Below is a small trained network, with its code and all its weights. Each question gives an input and a class and asks what happens when units are switched off, that is, made to give their printed mean instead of their output.

import numpy as np


def w(rows, s, z=0):
    codes = np.array(rows[::2]) - 128.0
    scale = np.full(codes.shape[1], s)
    scale[-1] = z or s
    return codes * scale


def norm(h):
    return h / np.sqrt((h * h).mean(-1, keepdims=True) + 1e-5)


def f(y):
    return y / 2 * (1 + np.tanh(0.7978845608 * (y + 0.044715 * y**3)))


def log_softmax(a):
    a = a - a.max(-1, keepdims=True)
    return a - np.log(np.exp(a).sum(-1, keepdims=True))


def net(x, mask):
    res = np.array(x, float).reshape(1, 8) / 4 @ E
    u = 0
    for l in range(4):
        y = f(norm(res) @ A[l][:, :-1].T + A[l][:, -1])
        res = res + np.where(mask[u : u + 3], y, B[l][:, -1]) @ B[l][:, :-1]
        u += 3
    return log_softmax(norm(res)[-1] @ U[:, :-1].T + U[:, -1])


A, B = {}, {}
E = w([
[166,103,213,253,176],'x0',
[173,61,135,87,244],'x1',
[197,204,178,79,150],'x2',
[126,132,128,131,127],'x3',
[128,134,133,124,127],'x4',
[123,132,127,125,129],'x5',
[127,135,122,136,137],'x6',
[127,117,134,121,115],'x7',
],0.0055)
A[0] = w([
[132,64,254,56,121,3],'0.n0',
[181,80,157,127,145,237],'0.n1',
[119,163,128,135,207,95],'0.n2',
],0.0064,0.00043)
B[0] = w([
[142,139,63,192,144,196],'0.n0',
[2,250,220,209,214,247],'0.n1',
[91,49,191,128,130,179],'0.n2',
],0.0042,0.0012)
A[1] = w([
[135,117,117,111,158,2],'1.n0',
[141,11,71,154,161,102],'1.n1',
[105,97,120,203,97,169],'1.n2',
],0.012,0.00088)
B[1] = w([
[149,121,141,96,70,137],'1.n0',
[139,221,134,110,102,254],'1.n1',
[208,58,166,253,136,241],'1.n2',
],0.014,0.0048)
A[2] = w([
[166,182,57,149,83,38],'2.n0',
[141,3,157,144,139,254],'2.n1',
[93,34,174,191,179,153],'2.n2',
],0.0079,0.00099)
B[2] = w([
[152,212,175,109,128,188],'2.n0',
[148,185,144,151,254,204],'2.n1',
[184,148,153,76,149,254],'2.n2',
],0.01,0.0035)
A[3] = w([
[195,105,95,10,231,12],'3.n0',
[234,167,185,216,131,171],'3.n1',
[114,174,205,160,254,20],'3.n2',
],0.0086,0.0011)
B[3] = w([
[241,71,255,203,175,162],'3.n0',
[54,71,25,56,64,251],'3.n1',
[34,189,69,53,52,202],'3.n2',
],0.0067,0.011)
U = w([
[29,117,1,108,101,6],'0',
[130,189,135,24,151,143],'1',
[196,63,158,161,181,244],'2',
],0.012,0.0024)

Each question gives the input, the list of numbers given to net, and the class t.
The units are the neurons (one row each of A and B). Each row of codes is followed by its name. A weight is (code - 128) times the scale printed after its matrix; where a second scale follows, it is the last column's (A, B and U).
mask holds one flag per neuron, layer by layer. A switched-off neuron (its flag False) gives its mean, the last column of its row in B, instead of its output. The means were averaged over made-up inputs and are rounded, as every weight is.
A unit's drop is (log p(t) with every unit on - log p(t) with that unit switched off) / (log p(t) with every unit on - log p(t) with every unit switched off).
The circuit of an input: a set's keep is (log p(t) with only the set's units on - log p(t) with every unit switched off) / (log p(t) with every unit on - log p(t) with every unit switched off). Starting from all 12 units, units are removed one at a time, each time the one whose removal leaves the highest keep (on an exact tie, the one counted first), for as long as the keep stays at least 0.8.
units of the circuit, in order: the units of the circuit, biggest drop first
unit that matters most: the unit with the biggest drop
top k neurons: the k neurons with the biggest drops, biggest first
top k neurons in layer l: the k neurons of layer l with the biggest drops, biggest first
input [-6,2,5,-1,5,-3,-7,8], class 2: top 3 neurons : 3.n0; 1.n1; 3.n2
input [0,8,5,-5,6,6,6,-1], class 2: top 2 neurons in layer 3 : 3.n0; 3.n1
input [4,6,-8,-2,-3,-6,-6,5], class 0: unit that matters most : 1.n1
input [4,7,0,0,3,-4,-3,4], class 0: top 2 neurons : 1.n1; 0.n0
input [-7,1,4,-1,-4,-2,2,-8], class 2: units of the circuit, in order : 3.n0; 1.n1
input [5,1,-2,1,-1,-2,-7,-3], class 0: top 3 neurons : 3.n1; 3.n2; 3.n0
input [6,4,6,-4,3,-1,7,7], class 1: top 2 neurons in layer 3 : 3.n2; 3.n0
input [1,-1,8,-5,5,1,-2,2], class 0: top 2 neurons in layer 1 : 1.n1; 1.n0
input [0,3,8,6,-8,8,8,7], class 2: units of the circuit, in order : 3.n0; 1.n1
input [-6,2,-8,-6,-3,8,0,6], class 1: units of the circuit, in order : 1.n1; 3.n1
input [-3,3,8,6,1,8,-3,2], class 2: units of the circuit, in order : 1.n1; 3.n0
input [-8,7,1,-1,-2,5,-7,6], class 2: top 2 neurons : 3.n0; 3.n2
input [-6,2,-5,5,1,-2,-3,0], class 1: top 2 neurons : 3.n1; 1.n1
input [4,-3,-8,-8,3,3,5,3], class 2: units of the circuit, in order : 1.n2
input [7,5,4,3,8,7,-3,6], class 1: top 4 neurons : 3.n2; 1.n1; 1.n2; 2.n2
input [8,8,6,-6,-7,8,8,6], class 1: top 2 neurons : 3.n2; 1.n2
input [8,8,4,6,8,-6,5,-7], class 1: top 2 neurons : 3.n2; 1.n2
input [7,0,2,-4,3,-1,-6,-5], class 0: top 3 neurons : 3.n2; 3.n1; 2.n0
input [-2,5,6,7,-5,-3,7,3], class 2: top 3 neurons : 3.n0; 1.n1; 1.n2
input [-8,7,8,-1,5,-4,-8,0], class 2: units of the circuit, in order : 3.n0
input [-8,6,-8,-1,2,4,2,1], class 1: top 2 neurons in layer 3 : 3.n1; 3.n2
input [2,-5,4,6,5,3,-2,-4], class 0: top 2 neurons : 1.n1; 2.n2
